Here is a tiny trained network, its code and every weight. The questions are about switching its units off for an input and a class, where a switched-off unit gives its printed mean instead of its output.

import numpy as np


def w(rows, s, z=0):
    codes = np.array(rows[::2]) - 128.0
    scale = np.full(codes.shape[1], s)
    scale[-1] = z or s
    return codes * scale


def f(y):
    return y / 2 * (1 + np.tanh(0.7978845608 * (y + 0.044715 * y**3)))


def log_softmax(a):
    a = a - a.max(-1, keepdims=True)
    return a - np.log(np.exp(a).sum(-1, keepdims=True))


def net(x, mask):
    res = np.array(x, float).reshape(1, 4) / 4 @ E
    y = f(res @ A[0][:, :-1].T + A[0][:, -1])
    res = res + np.where(mask, y, B[0][:, -1]) @ B[0][:, :-1]
    return log_softmax(res[-1] @ U[:, :-1].T + U[:, -1])


A, B = {}, {}
E = w([
[46,230,88,87,209],'x0',
[144,221,223,78,24],'x1',
[255,138,51,20,167],'x2',
[151,107,239,125,222],'x3',
],0.0078)
A[0] = w([
[101,68,68,187,209,90],'neuron 0',
[181,76,100,192,56,110],'neuron 1',
[165,81,126,158,80,113],'neuron 2',
[77,143,67,123,53,77],'neuron 3',
[47,117,173,144,95,98],'neuron 4',
[75,115,146,227,110,119],'neuron 5',
[73,134,195,176,157,99],'neuron 6',
[137,2,50,182,170,84],'neuron 7',
[153,92,162,56,170,88],'neuron 8',
[100,154,212,81,243,141],'neuron 9',
[69,161,94,104,186,66],'neuron 10',
[72,109,136,198,91,45],'neuron 11',
[101,108,207,132,181,128],'neuron 12',
[198,147,87,106,155,66],'neuron 13',
[157,99,237,130,220,2],'neuron 14',
[174,141,87,94,126,70],'neuron 15',
[147,187,148,123,71,53],'neuron 16',
[230,203,118,117,138,100],'neuron 17',
[58,154,129,198,68,78],'neuron 18',
[124,87,67,181,169,83],'neuron 19',
[126,169,165,94,84,63],'neuron 20',
[138,182,126,109,165,187],'neuron 21',
[177,165,214,102,63,184],'neuron 22',
[78,197,107,120,177,77],'neuron 23',
[188,85,142,172,90,73],'neuron 24',
[111,209,91,120,169,82],'neuron 25',
[154,43,137,143,83,106],'neuron 26',
[223,138,92,109,135,56],'neuron 27',
[134,185,143,103,49,218],'neuron 28',
[184,178,173,128,63,71],'neuron 29',
[173,143,89,76,132,74],'neuron 30',
[152,165,35,211,92,70],'neuron 31',
[189,60,175,153,98,115],'neuron 32',
[68,138,157,181,136,56],'neuron 33',
[48,213,113,125,187,91],'neuron 34',
[104,111,45,111,79,120],'neuron 35',
[193,70,195,158,148,112],'neuron 36',
[122,147,156,86,99,76],'neuron 37',
[82,101,141,192,113,99],'neuron 38',
[138,171,163,120,90,83],'neuron 39',
[126,204,179,88,104,47],'neuron 40',
],0.011,0.0072)
B[0] = w([
[95,133,199,89,205,227],'neuron 0',
[73,162,67,121,91,207],'neuron 1',
[67,185,64,112,90,177],'neuron 2',
[111,5,79,254,52,171],'neuron 3',
[185,111,139,90,125,179],'neuron 4',
[207,109,159,86,145,203],'neuron 5',
[188,129,140,125,92,181],'neuron 6',
[72,122,222,113,201,255],'neuron 7',
[149,93,174,143,78,166],'neuron 8',
[107,104,69,193,90,231],'neuron 9',
[52,163,131,90,89,177],'neuron 10',
[162,102,166,76,83,171],'neuron 11',
[155,108,146,178,102,180],'neuron 12',
[208,101,195,79,62,176],'neuron 13',
[90,35,130,212,80,179],'neuron 14',
[170,103,196,112,86,159],'neuron 15',
[68,105,207,111,171,151],'neuron 16',
[164,106,163,134,83,184],'neuron 17',
[205,103,148,91,94,188],'neuron 18',
[82,126,245,95,217,193],'neuron 19',
[56,97,203,72,179,152],'neuron 20',
[122,123,90,149,110,191],'neuron 21',
[113,120,129,148,191,228],'neuron 22',
[78,209,115,107,53,178],'neuron 23',
[85,224,90,66,52,171],'neuron 24',
[104,172,120,127,71,174],'neuron 25',
[86,199,71,103,93,188],'neuron 26',
[177,120,199,91,101,179],'neuron 27',
[108,117,126,166,232,218],'neuron 28',
[78,111,167,107,172,171],'neuron 29',
[176,111,184,112,95,170],'neuron 30',
[102,60,146,212,124,174],'neuron 31',
[68,191,67,109,104,198],'neuron 32',
[171,118,182,73,95,159],'neuron 33',
[96,195,95,115,74,204],'neuron 34',
[108,70,124,210,113,187],'neuron 35',
[84,159,72,175,77,188],'neuron 36',
[81,104,163,105,152,137],'neuron 37',
[186,155,171,82,121,175],'neuron 38',
[89,113,202,80,208,150],'neuron 39',
[58,110,184,104,156,163],'neuron 40',
],0.0082,0.0098)
U = w([
[84,119,161,95,249,98],'0',
[89,210,94,106,95,103],'1',
[238,99,158,75,115,102],'2',
[110,53,118,233,121,106],'3',
[145,137,88,169,204,254],'4',
],0.018)

Each question gives the input, the list of numbers given to net, and the class t.
The units are the neurons (one row each of A and B). Each row of codes is followed by its name. A weight is (code - 128) times the scale printed after its matrix; where a second scale follows, it is the last column's (A, B and U).
mask holds one flag per neuron, in row order. A switched-off neuron (its flag False) gives its mean, the last column of its row in B, instead of its output. The means were averaged over made-up inputs and are rounded, as every weight is.
A unit's drop is (log p(t) with every unit on - log p(t) with that unit switched off) / (log p(t) with every unit on - log p(t) with every unit switched off).
The circuit of an input: a set's keep is (log p(t) with only the set's units on - log p(t) with every unit switched off) / (log p(t) with every unit on - log p(t) with every unit switched off). Starting from the 12 units with the biggest drops (on a tie, the unit counted first), units are removed one at a time, each time the one whose removal leaves the highest keep (on an exact tie, the one counted first), for as long as the keep stays at least 0.8.
units of the circuit, in order: the units of the circuit, biggest drop first
unit that matters most: the unit with the biggest drop
top k neurons: the k neurons with the biggest drops, biggest first
drop when u is switched off: that unit's drop, to one decimal
input [-2,-3,1,5], class 3: units of the circuit, in order -> neuron 14
input [6,-3,4,-8], class 3: top 2 neurons -> neuron 3; neuron 35
input [3,-8,-8,1], class 0: top 3 neurons -> neuron 0; neuron 7; neuron 19
input [-8,-7,8,5], class 1: top 2 neurons -> neuron 36; neuron 32
input [7,-4,1,7], class 1: top 2 neurons -> neuron 34; neuron 23
input [-5,-8,8,3], class 0: top 3 neurons -> neuron 7; neuron 19; neuron 0
input [0,-6,2,7], class 3: top 2 neurons -> neuron 14; neuron 9
input [4,-7,8,-3], class 2: top 2 neurons -> neuron 13; neuron 30
input [-7,1,-8,-1], class 2: top 2 neurons -> neuron 5; neuron 18
input [7,6,7,6], class 1: top 4 neurons -> neuron 9; neuron 23; neuron 25; neuron 34
input [2,-5,0,-7], class 3: top 3 neurons -> neuron 3; neuron 35; neuron 31
input [2,5,1,-7], class 3: drop when neuron 3 is switched off -> 0.4
input [2,8,-7,-6], class 0: drop when neuron 28 is switched off -> 0.2
input [-8,5,-3,7], class 1: drop when neuron 24 is switched off -> 0.3
input [3,-1,0,4], class 3: unit that matters most -> neuron 9
